The symbols move the nodes like this.
q80: vi>q397, zo>q622, pu>q275
q397: vi>q275, zo>q797, pu>q116
q84: vi>q453, zo>q20, pu>q34
q489: vi>q234, zo>q248, pu>q234
q142: vi>q703, zo>q140, pu>q505
q116: vi>q67, zo>q620, pu>q944
q488: vi>q982, zo>q304, pu>q560
q218: vi>q645, zo>q157, pu>q970
q403: vi>q868, zo>q276, pu>q826
q95: vi>q51, zo>q489, pu>q77
q670: vi>q488, zo>q640, pu>q982
q209: vi>q756, zo>q339, pu>q946
q304: vi>q365, zo>q505, pu>q119
q386: vi>q638, zo>q255, pu>q869
q946: vi>q239, zo>q723, pu>q489
q458: vi>q140, zo>q725, pu>q116
q622: vi>q449, zo>q797, pu>q952
q557: vi>q946, zo>q494, pu>q675
q521: vi>q285, zo>q516, pu>q756
q808: vi>q990, zo>q285, pu>q655
q437: vi>q946, zo>q255, pu>q814
q774: vi>q218, zo>q295, pu>q645
q173: vi>q416, zo>q739, pu>q651
q74: vi>q209, zo>q774, pu>q437
q868: vi>q826, zo>q619, pu>q34
q248: vi>q553, zo>q488, pu>q670
q725: vi>q950, zo>q944, pu>q282
q20: vi>q157, zo>q826, pu>q868
q825: vi>q74, zo>q437, pu>q209
q814: vi>q339, zo>q17, pu>q774
q660: vi>q620, zo>q218, pu>q972
q285: vi>q756, zo>q825, pu>q516
q645: vi>q295, zo>q970, pu>q157
q279: vi>q984, zo>q700, pu>q113
q826: vi>q276, zo>q607, pu>q619
q950: vi>q703, zo>q435, pu>q944
q548: vi>q95, zo>q77, pu>q51
q816: vi>q580, zo>q665, pu>q620
q440: vi>q81, zo>q743, pu>q560
q600: vi>q905, zo>q952, pu>q607
q972: vi>q905, zo>q218, pu>q774
q81: vi>q560, zo>q209, pu>q756
q113: vi>q700, zo>q187, pu>q173
q675: vi>q494, zo>q553, pu>q440
q944: vi>q482, zo>q482, pu>q767
q952: vi>q797, zo>q67, pu>q116
q553: vi>q670, zo>q982, pu>q488
q321: vi>q926, zo>q675, pu>q163
q655: vi>q433, zo>q195, pu>q42
q786: vi>q489, zo>q234, pu>q42
q51: vi>q77, zo>q786, pu>q39
q433: vi>q42, zo>q503, pu>q195
q769: vi>q321, zo>q163, pu>q557
q275: vi>q679, zo>q816, pu>q482
q501: vi>q548, zo>q51, pu>q95
q187: vi>q867, zo>q433, pu>q739
q119: vi>q505, zo>q505, pu>q279
q276: vi>q645, zo>q654, pu>q157
q679: vi>q482, zo>q580, pu>q218
q620: vi>q725, zo>q774, pu>q905
q163: vi>q285, zo>q386, pu>q255
q640: vi>q304, zo>q119, pu>q365
q723: vi>q386, zo>q869, pu>q638
q482: vi>q816, zo>q867, pu>q580
q505: vi>q279, zo>q113, pu>q984
q494: vi>q440, zo>q869, pu>q81
q654: vi>q814, zo>q226, pu>q339
q905: vi>q774, zo>q116, pu>q218
q619: vi>q926, zo>q814, pu>q654
q140: vi>q234, zo>q275, pu>q725
q301: vi>q522, zo>q234, pu>q944
q638: vi>q869, zo>q321, pu>q769
q282: vi>q944, zo>q944, pu>q774
q295: vi>q797, zo>q437, pu>q970
q767: vi>q80, zo>q275, pu>q397
q255: vi>q723, zo>q786, pu>q386
q560: vi>q743, zo>q304, pu>q655
q234: vi>q248, zo>q786, pu>q553
q516: vi>q825, zo>q84, pu>q74
q970: vi>q122, zo>q453, pu>q84
q453: vi>q660, zo>q295, pu>q20
q703: vi>q458, zo>q601, pu>q80
q580: vi>q867, zo>q816, pu>q665
q339: vi>q218, zo>q853, pu>q905
q67: vi>q660, zo>q972, pu>q620
q665: vi>q416, zo>q600, pu>q607
q34: vi>q20, zo>q868, pu>q403
q239: vi>q255, zo>q386, pu>q723
q195: vi>q503, zo>q548, pu>q700
q926: vi>q654, zo>q339, pu>q607
q157: vi>q970, zo>q84, pu>q122
q226: vi>q560, zo>q808, pu>q853
q869: vi>q769, zo>q557, pu>q321
q17: vi>q853, zo>q990, pu>q808
q651: vi>q365, zo>q522, pu>q301
q503: vi>q501, zo>q95, pu>q548
q449: vi>q952, zo>q116, pu>q797
q435: vi>q767, zo>q397, pu>q80
q39: vi>q786, zo>q496, pu>q489
q853: vi>q218, zo>q521, pu>q990
q867: vi>q665, zo>q607, pu>q416
q982: vi>q640, zo>q365, pu>q304
q797: vi>q116, zo>q660, pu>q654
q601: vi>q725, zo>q282, pu>q950
q739: vi>q982, zo>q489, pu>q282
q416: vi>q607, zo>q622, pu>q600
q42: vi>q195, zo>q501, pu>q503
q756: vi>q516, zo>q516, pu>q825
q522: vi>q142, zo>q867, pu>q703
q77: vi>q39, zo>q489, pu>q786
q122: vi>q84, zo>q34, pu>q453
q607: vi>q600, zo>q449, pu>q622
q700: vi>q173, zo>q651, pu>q187
q743: vi>q655, zo>q42, pu>q433
q984: vi>q113, zo>q739, pu>q679
q990: vi>q521, zo>q756, pu>q560
q496: vi>q234, zo>q553, pu>q248
q365: vi>q119, zo>q505, pu>q505

The rows follow the links: the fewer symbols apart two nodes are, the more alike their rows tend to be.

Node, then a row for it; each showing differs a little:
q209 [-168  -85  -79   84 -116  146 -122  -65   38 -181  -76  -56 -102  -37 -107 -132  107  -29  203   57  180 -144   62  110 -191   56 -112   60 -125   50  -70  176   58 -160  -81 -242    2 -148   35  110   48  -34   93   38  -11   88  -13  -75 -174   43 -137 -203   46  178  -28   91   46   22  225   40   79  175   25  -58  -84  248   88    3]
q494 [ -29   29   84   49   68   43 -100   19   22  -10   14 -111  -47  112    6 -172  147  -30    5   42   10 -163    9  226 -150 -167  -24  123 -121   81 -156  -58  201  -82  -66  -71   28  -69   -7   75 -232  -51   55  175  -16 -111   -2 -139 -125  217   76 -136 -208  163   38   38   81 -162  298   21  -25  262   53  -29  -26   87   90  105]
q869 [  27   18  108  -15   98 -110  -66  100   36   65   30 -123   30  131   72 -154  103   -4  -32   38  -33  -96   -4  185 -106 -224   25  132 -116  110  -74  -67  229   17  -75   37  100   13  -20   -5 -291  -21    4  175   27 -156  -15 -120  -91  272  146  -49 -221  118   92   16   68 -165  217  -23  -44  222   91    7  -46  -49  110  171]
q51 [ 106   39  128   66  138  105  -76   24 -136  236 -131   -3   31  102   13 -121  -93   35 -129   97  -53   14  -51  135   80  -45  -71  -10  210    9 -168   55   19  -87   61  167 -159  132 -161  160  207  -13    4  108    3  -71  234  -45  213  -42    5  175    1  256  -90   61   19   -9    8  -91 -159    8  -65  204  -11 -145  -15 -110]
q982 [ -17  262   59   75  138   88   40   39   49   51  332  122  -94   54  -62  139  -36   26 -263  -39 -163  -58  -13  -20  144   99  109  -97   98   40 -132 -248  -87   41    2   17 -122   -3    0  -49   81  -18    4  108 -160  -61  -64  -48   48 -185  -32  -64   -8 -196  -91   16   85  -75    8  168  -61   78  -90 -176  294   -4 -120  -25]
q304 [ -20  248   20   99   88  118   51   11   36    9  327  132 -132   39  -80  167  -39  -23 -246  -85 -137  -86  -24  -22  103  126  115 -113  111    1 -115 -268  -94   87   15   -8 -162  -40   28  -30   17  -26   60   52 -172  -20  -67  -17   -3 -193  -46  -64   25 -219 -100   13   52  -37   37  166   -2   70 -105 -191  262   50 -122  -57]
q725 [ -18 -156  -24   23  -27   -8   77   -3   85  -39   79  -13  148  -84   58   99  -69   72  -82  178  -54  227  -14 -261  275  117  -15  102  -23    2  133   46 -180  -37   40 -148  181   52  195  -92  142   -1 -219 -162   20  -80  -96   39  108  -30 -185  -99  -41  -57  114 -122  -38  -63 -259   68  -20 -101   27   18   72 -127 -199 -115]
q435 [ -23 -178  -38   10  -46   -3   78  -26   75  -34   29  -32  161  -93   66   88  -55   59  -47  160  -35  230  -18 -261  268   90  -32  125  -11  -13  182   55 -167  -17   48 -146  195   40  189  -87   85  -11 -214 -178   44  -59 -101   59   98    8 -162  -81  -69  -65  140 -152  -59  -70 -242   30   -2 -123   49   34   22 -114 -191 -140]
q868 [  27  153   18 -242  -29 -291   70  100  -35   30  -61   49   14  -39   67  -18  -51   40  181 -143   37  -14   61    6 -190  -74  151 -208 -175   46   10   50   45   30  -45  242   76  115 -210 -123   26   68    4   66   81   -1   97   30  -32   -8  248  128  140  -77  -40  124   59  108  -51 -103    5  -71  -60   12   -3  -86  200  309]
q226 [-146  -76 -106   95 -146  207 -102 -108    4 -172  -98    2 -156  -85 -148  -60   95  -50  199  -17  182 -115   58   81 -171  117 -113    2  -30  -29  -53  162    3 -108  -48 -207  -96 -179   18  121   97  -41  152  -20  -35  180   -4  -11 -171  -72 -148 -131  159  115  -76   78   -5  109  172   25  105   67   -6  -59  -85  283   57  -73]
q767 [  -3 -197  -32   20  -50  -18   67  -29   74  -48   18  -18  151  -89   54   81  -41   39  -49  142  -48  240  -10 -268  274   75  -47  124   10  -25  177   41 -163  -21   39 -134  182   29  213  -84   65   -5 -211 -179   40  -40 -115   61   91    7 -144  -60  -68  -77  130 -169  -74  -49 -251   33   -8 -155   55   29   -1 -116 -185 -139]
q453 [ -20  124    0 -252  -80 -295   78   74  -12  -34  -80   41   28  -99   52  -39  -40   65  253  -92   67    2   98  -31 -191  -35  116 -210 -228   66   28  120   -6  -43  -57  171  127  112 -191 -119   97   67  -19   35   97   -3   87   19  -30  -43  202   97  148  -67  -23  120   59  112  -82  -90    5  -67  -62    8   10  -63  197  301]
q600 [ 118 -176 -128  -62 -103 -126  107  -44  -46  -42 -125  -20   81  -34   96  136  -15  -63   40 -124    6  107  -50 -155   37  -44   -1   58   39 -170  255  -42  -28  195   90   46   30  -23  115  -74 -259   11  -16 -241   90  107 -104  172   -2   38   42  129   -9 -160   91 -187 -181   82 -178  -65  130 -257   97   55 -168  -13  -35  -76]
q944 [  -1 -160  -29    7  -26  -12   90  -39   84  -38   43  -11  134  -85   46  117  -43   40  -66  138  -53  233  -23 -263  292   83  -30   98   15  -28  174   12 -170   -6   61 -117  150   14  200  -94   75   -9 -206 -175   21  -48 -124   66  111  -23 -147  -55  -65 -103  129 -166  -79  -60 -261   42  -12 -144   46   12   28 -116 -213 -148]
q548 [ 122   18   94   86  130  147  -83   -5 -151  235 -169  -12    1  103    3 -106  -73    3 -120   48  -37    7  -52  153   43  -42  -99  -11  271  -23 -136   60   34  -76   79  165 -217   95 -161  177  167   -3   43   88   11   10  222  -21  191  -65   12  194   42  237 -107   47  -14   40   23 -101 -125  -20  -54  207  -62 -102   -1 -168]
q218 [-100  -57 -117 -195 -196 -198   59  -27   21 -162 -149   32   21 -180    3   -7   -9   40  353  -79  164   40   91 -117 -174   64   44 -127 -240   -7  145  235  -46  -59  -54   -5  156   -1  -63  -96  101   58  -10  -96  109  121    6   72 -102  -25   35   23  206  -53    5   74   -6  173 -111  -82  108 -116  -16   -8  -98   53  146  196]
q620 [ -27 -209 -102  -86 -154 -102   97  -51   41 -111  -81  -30  136 -141   84   95  -35   40  130   52   36  213   22 -264  138   79  -14   55  -79  -72  243  138 -144  -14   57 -106  201    6  144 -107   19   13 -156 -244  104   42  -93  114   33   -1  -89  -32   24  -90  121 -135 -101   40 -272  -24   69 -214   48   41  -70  -51  -95  -50]
q774 [-137 -132 -118 -156 -212 -135   40  -50   59 -187 -137   11   46 -199   -4  -15   17   29  336   11  175   81   93 -152 -115   93   -3  -58 -244    5  162  256  -86  -96  -40 -113  212  -14   13  -95  135   43  -74 -122  107   90  -22   62  -99  -10  -43  -56  143  -19   44   47   -1  128 -120  -54   95 -122   15   -8  -89   60   86  125]
q816 [  78 -213 -100   -2  -80  -38  105  -60   -2  -36  -49  -31  127  -50   94  149  -37  -32  -48  -13  -46  183  -68 -222  179   23  -21  102   72 -146  245  -39  -84  128   97  -58   67  -14  200  -68 -150   -1  -86 -265   67   54 -135  151   50   29  -65   45  -46 -146  108 -193 -162   18 -222  -21   93 -230   94   40  -91  -64 -152 -156]
q952 [  72 -241 -104  -80 -129 -133  104  -42    9  -61 -120  -35  132  -88   77   98  -33   -9   92  -21   36  185  -39 -207   88    9  -18   84  -16 -127  271   40  -76  110   68  -22  143   -6  151 -103 -117   28  -93 -236  108   71 -127  158   13   47  -24   71    3 -130  123 -177 -163   63 -238  -65   88 -259  102   58 -139  -52  -67  -64]
q984 [  82  129  -39   85   61   72   78  -11   11   29  206  103  -85   47  -44  232  -35  -90 -252 -152 -153  -21  -60  -70  137   75   83  -58  206 -100   52 -295  -65  237   59   63 -176  -60   83  -59 -138   -9   71  -62 -112   54 -143   72    8 -147   -9   44    8 -295  -47 -106  -74    7  -51   99   53  -96  -13 -134  130   30 -137 -135]
q433 [ 107  -28  -25  155   41  237  -96  -68 -151  127 -182    2  -95   96  -73  -31  -22  -81  -96  -46   35  -78  -76  164  -25   -2 -147    7  303 -127 -104   11   55   36   78   75 -326  -35  -89  217   44  -18  166    0  -27  132  142   41   71  -86  -63  154   87  160 -146   13  -82  110   97  -77   -3  -55   -9  128 -128   72   -1 -235]
q339 [-160 -104 -132  -42 -208   17  -52  -87   13 -219 -160  -30  -76 -137  -78  -63  111  -32  331  -53  212  -83   84   17 -230   59  -61  -34 -192  -22   44  236   22 -107  -54 -168   52 -130   -8   36   40    3   86  -69   58  175  -12   29 -171   24  -60 -104  136   79   -5   73   -3  129   89  -28  147    5   21  -20 -136  225  141   71]
q295 [ -55   33  -48 -232 -139 -277   62   55   -5  -87 -113   14   42 -118   52  -57  -38   70  307  -72  121   34  109  -53 -204   -3   89 -153 -282   59   63  194    2  -69  -60   67  191   74 -140 -114   85   54  -37    4  113   31   59   36  -78    5  136   40  161   -5    7  115   59  124  -76  -85   51  -67  -29    5  -44   -9  187  286]

Each walk starts at a row. The symbols on each line, taken left to right, move it on to the next node.
Each answer is a row, close to the row of the node it stands for.
new walk
[ 114    0   53   99   86  199  -91  -35 -158  198 -208   -7  -32   96  -25  -75  -52  -30 -101   13  -11  -35  -57  179   13  -45 -120    5  290  -84 -139   56   45  -29   96  142 -255   55 -146  211  131   -8  100   49    0   46  213    1  173  -56   -8  196   50  233 -113   37  -50   58   42 -112  -90  -42  -42  195  -91  -44   -2 -197]
zo pu zo vi zo zo
[  48  128  158   69  212   60  -39   98   -7  215  133   36   61   84    5  -40 -114   95 -236  159 -142   64  -26   19  189   14   19   -3  117  126 -171  -45  -51  -97    6   88  -26  168  -79   25  249   -3 -111  156  -65 -180  121  -97  200  -67  -35   29  -56   93  -45   87  108 -122  -41   35 -215   90  -83   62  182 -220 -106  -28]
zo vi zo vi pu
[ -34  265   82   88  146  122    3   48   45   41  313  126 -100   49  -91   91  -53   34 -227   29 -150  -67   -6   20  123  116   94 -104   91   88 -193 -185  -93  -33  -23    0 -113    5  -25   -5  168   -9  -11  140 -159  -99  -18  -98   58 -182  -42  -89    4 -101  -95   61  119  -95   44  155  -92  139 -114 -139  294   -7 -102  -33]
new walk
[-170  -99 -113   87 -160  205  -93 -101   25 -181 -100  -11 -128  -87 -141  -75   95  -56  215   18  197 -114   55   66 -161  128 -117   14  -46  -10  -12  186    1 -104  -48 -213  -57 -163   23  110  106  -19  127  -23  -23  177  -17    4 -168  -25 -182 -143  135  131  -58   91    7  102  150   27  101   69   -1  -48 -101  261   50  -73]
pu pu vi pu pu zo vi
[  30  240    1   88   82   74   61   13   30   14  316  130 -110   48  -54  200  -39  -26 -265 -103 -158  -62  -40  -50  119   99  102 -105  129  -18  -66 -304  -84  138   20   23 -159  -37   60  -64  -23   -9   57   33 -160    3 -100   -3    9 -197  -21  -29   18 -263  -84  -22   26  -28    0  162   -8   21  -71 -186  242   34 -127  -57]
zo vi zo zo zo
[  57  -46  -17   52   48   37  110  -15   71   24  177   39   43  -18   24  205  -76  -19 -226   22 -124  149  -63 -221  292   92   25   57  162  -57  151 -162 -145  159   65  -36   19   -1  193  -89  -16   -6 -115 -132  -65  -34 -156   82   90  -78  -93    3  -49 -222   61 -157  -95  -61 -212   71  -10 -128   24  -52   98 -108 -226 -174]
new walk
[ -14  272   93   77  150   77   19   69   50   74  327  105  -70   58  -57   98  -61   59 -248   16 -155  -32   -9   -5  145   89  108 -104   64   80 -174 -211  -80  -16  -17   23  -96   47  -19  -51  152  -18  -31  132 -148 -123   -5  -84   77 -166  -32  -86  -16 -121  -86   62  123  -84   17  151  -99  127 -118 -135  297  -47 -114   -9]
pu vi pu pu zo pu pu zo pu
[  -9 -123  -24   36    0   13   74  -10   75  -26  107   10  155  -58   47  128  -72   52 -133  145  -62  216  -27 -269  303  122   -3   96   19   -3  141  -14 -180    1   54 -133  141   35  196  -90   96   -6 -210 -158  -15  -73 -113   58  105  -39 -178  -90  -72  -92  111 -125  -34  -80 -252   83   -4 -102   29   -7   80 -121 -215 -137]
pu pu pu vi pu pu
[ -69 -213 -128 -136 -199 -122   78  -63   63 -157 -153  -20   76 -170   18   56   13  -19  255  -23  125  131   45 -211  -10   67  -26    8 -120  -64  292  204  -74   19    7  -78  180  -35   88  -93   24   31  -57 -197  104  114 -102  119  -53   35  -45    5   95  -83  103  -60 -104  110 -202  -79  111 -218   50    5 -158   21    1   25]
new walk
[-142  -57  -34  127  -74  209 -133  -87   32 -138  -39  -48 -139  -14 -128 -123  140  -54  135   39  132 -168   46  167 -175   25 -121   85  -66   32 -113   96   77 -133  -74 -228  -70 -165   31  138   11  -51  134   84  -50   92  -27 -100 -167   29 -117 -193    3  164  -29   84   37    0  265   43   45  197   25  -63  -61  249   58  -42]
vi zo pu vi vi
[  67  167  -33   67   75   91   72  -30    9   20  220  105 -101   58  -35  221   -9  -88 -255 -166 -139  -70  -49  -36  102   67   97  -97  194 -106    1 -307  -58  224   63   67 -209  -59   58  -35 -135  -17   97  -41 -138   51 -106   61   10 -151    1   51   11 -274  -67  -68  -56    5  -18  104   47  -57  -44 -139  144   63 -122 -114]
pu vi pu vi pu
[ 142 -149 -108  -28  -75  -71  113  -73  -43   -9  -83  -13   57   -2   81  170    1  -69  -47 -136  -49   92  -74 -129   97  -41   -3   48  118 -197  216 -126  -25  216  109   61  -22  -57  125  -56 -272   14   10 -224   54  104 -132  168   22   17   46  134  -24 -209   63 -214 -190   62 -162  -49  119 -259   75   22 -120   -6  -62 -128]
new walk
[  94   96  166   62  187   71  -81   68  -84  249  -11   16   61  101   11  -99 -108   83 -177  131  -80   42  -36  102  114  -46  -34   -6  164   84 -204   10    6 -108   15  153  -98  167 -141  108  245   -2  -59  155  -16 -124  217  -94  215  -43    1  111  -13  198  -76   81   70  -56   -7  -42 -190   70  -81  159   79 -198  -34  -47]
zo zo vi zo pu pu vi pu zo
[ 140   36  -67  111   32  122   45  -62  -77   78   34   66  -89   79  -29  184  -19  -97 -226 -162 -112  -32  -92    5  102   32    3  -27  313 -184   35 -234  -22  233  116  106 -268  -64   53   57 -162   -7  137 -107  -67  109  -55  101   58 -127    9  146   28 -171  -61 -134 -145   51  -30   17   56 -166   -5  -20    1   52 -107 -217]
vi vi pu pu pu vi
[   5 -231  -97 -124 -142 -164  106  -49   43  -77 -134  -26  124 -136   71   68  -22   10  173    0   56  196   21 -228   63   23  -25   47  -69  -72  280  122  -87   66   31  -27  196    2  116 -117  -27   43 -115 -209  130   65 -107  120    4   41    3   44   35 -130  118 -130 -135   63 -254  -78   64 -253   90   50 -129  -65  -41   -1]
new walk
[  90 -217  -95  -61 -105 -112  108  -60   -2  -41 -108  -35  114  -60  100  115  -11  -20   37  -33  -10  168  -53 -220  124  -12  -27   81   30 -139  267   -1  -67  141   77   -8  108  -14  148  -91 -154   22  -87 -247   98   78 -128  154   23   37   -3   83  -19 -156  112 -212 -164   65 -227  -57   92 -256  100   48 -141  -46  -85  -95]
zo vi zo zo zo zo
[-160  -48  -15  -21  -91   20 -103   -7   37 -140  -88  -88  -39  -25  -41 -187  121  -21  224   72  165 -145   92  156 -231  -39  -32   27 -228  100  -68  184  124 -149  -88 -162  100  -68  -41   65  -40  -22   61   91   18   -8   28  -76 -174  155  -29 -160  -34  224   34  135   96  -16  244    7   52  211   28  -17  -94  138  153  144]
zo vi vi zo zo pu zo pu
[ 112   32  118   76  136  128  -89   12 -137  245 -141   -9   19  112    0 -107  -92   21 -122   82  -39   -2  -49  144   45  -58  -96    0  254   -5 -159   58   30  -68   54  163 -194  121 -152  177  181   -5   18   99    7  -38  244  -46  199  -51    4  185   22  241 -116   67   12   11   12 -110 -150    1  -57  203  -41 -142  -17 -140]
new walk
[  66   11   39   74  101   48   81   30   53   84  201   62   81   19   21  153 -110   39 -288   81 -145  154  -60 -203  318  103   30   46  159   -9   68 -144 -160   95   61   -8   17   62  136  -83   86   -3 -138  -66  -82 -100  -89   42  144  -85 -123   -9  -67 -159   38 -102  -31  -84 -203   97  -67  -77  -14  -24  148 -166 -241 -167]
vi zo vi vi pu vi pu zo zo
[ -39  126    0 -234  -64 -260   51   76    4  -33  -74   53   -6  -78   21  -40  -33   51  247 -108   76  -37   97   10 -222  -21  126 -226 -221   67   16  124   31  -24  -76  169   97   87 -209 -102   92   64   11   72   81   29  107    2  -63  -26  198   86  165  -50  -48  134   93  138  -38  -86    9  -35  -82  -15    0  -25  196  312]
pu pu vi zo zo
[-172  -68 -110  -72 -195  -15  -50  -43   21 -195 -152  -20  -65 -115  -57 -100   83  -23  337  -31  220  -94   87   33 -266   59  -19  -60 -209    8   27  238   29 -106  -73 -128   66  -85  -34   27   53    8   95  -22   51  144   28   14 -186   23  -42  -86  162   97  -22  112   25  139  103  -39  135   42   11  -25 -143  201  174  116]
new walk
[  10  -41  -36  172    4  299 -133  -92 -106   47 -151   -5 -138   66 -112  -73   44  -80  -28  -14   79 -146  -40  195  -85   22 -153   27  237  -88 -129   44   66  -31   29  -18 -305  -98  -44  227   46  -41  198   28  -48  145  105  -17   -4  -57  -97   57   71  205 -135   47  -44   78  175  -33    5   38  -12   70 -119  151   25 -217]
zo pu zo pu vi vi
[  83   87  175   58  193   86  -72   56  -83  241  -28  -16   42  120   22 -132  -79   59 -170  138  -85   16  -33  149   92  -69  -32    1  162   82 -194   23   40 -104   20  135 -103  160 -149  115  191    4  -44  167   -6 -149  217  -81  213   -9   22  110  -55  236  -75   86   75  -77   25  -56 -186   86  -70  163   50 -173  -26  -59]
pu vi zo pu pu zo pu vi
[ -21  245  142   59  197   81   -3   78   47  118  280   74  -46   69  -43   25  -56   63 -241   97 -147  -28   -5   36  155   51   94  -72   66  138 -188 -151  -51  -47  -37   34  -64   84  -52  -12  184   -4  -61  184 -124 -168   41 -131  104  -99  -12  -56  -72  -21  -54   82  124 -136   24  130 -156  170 -112  -77  276 -110  -86   18]
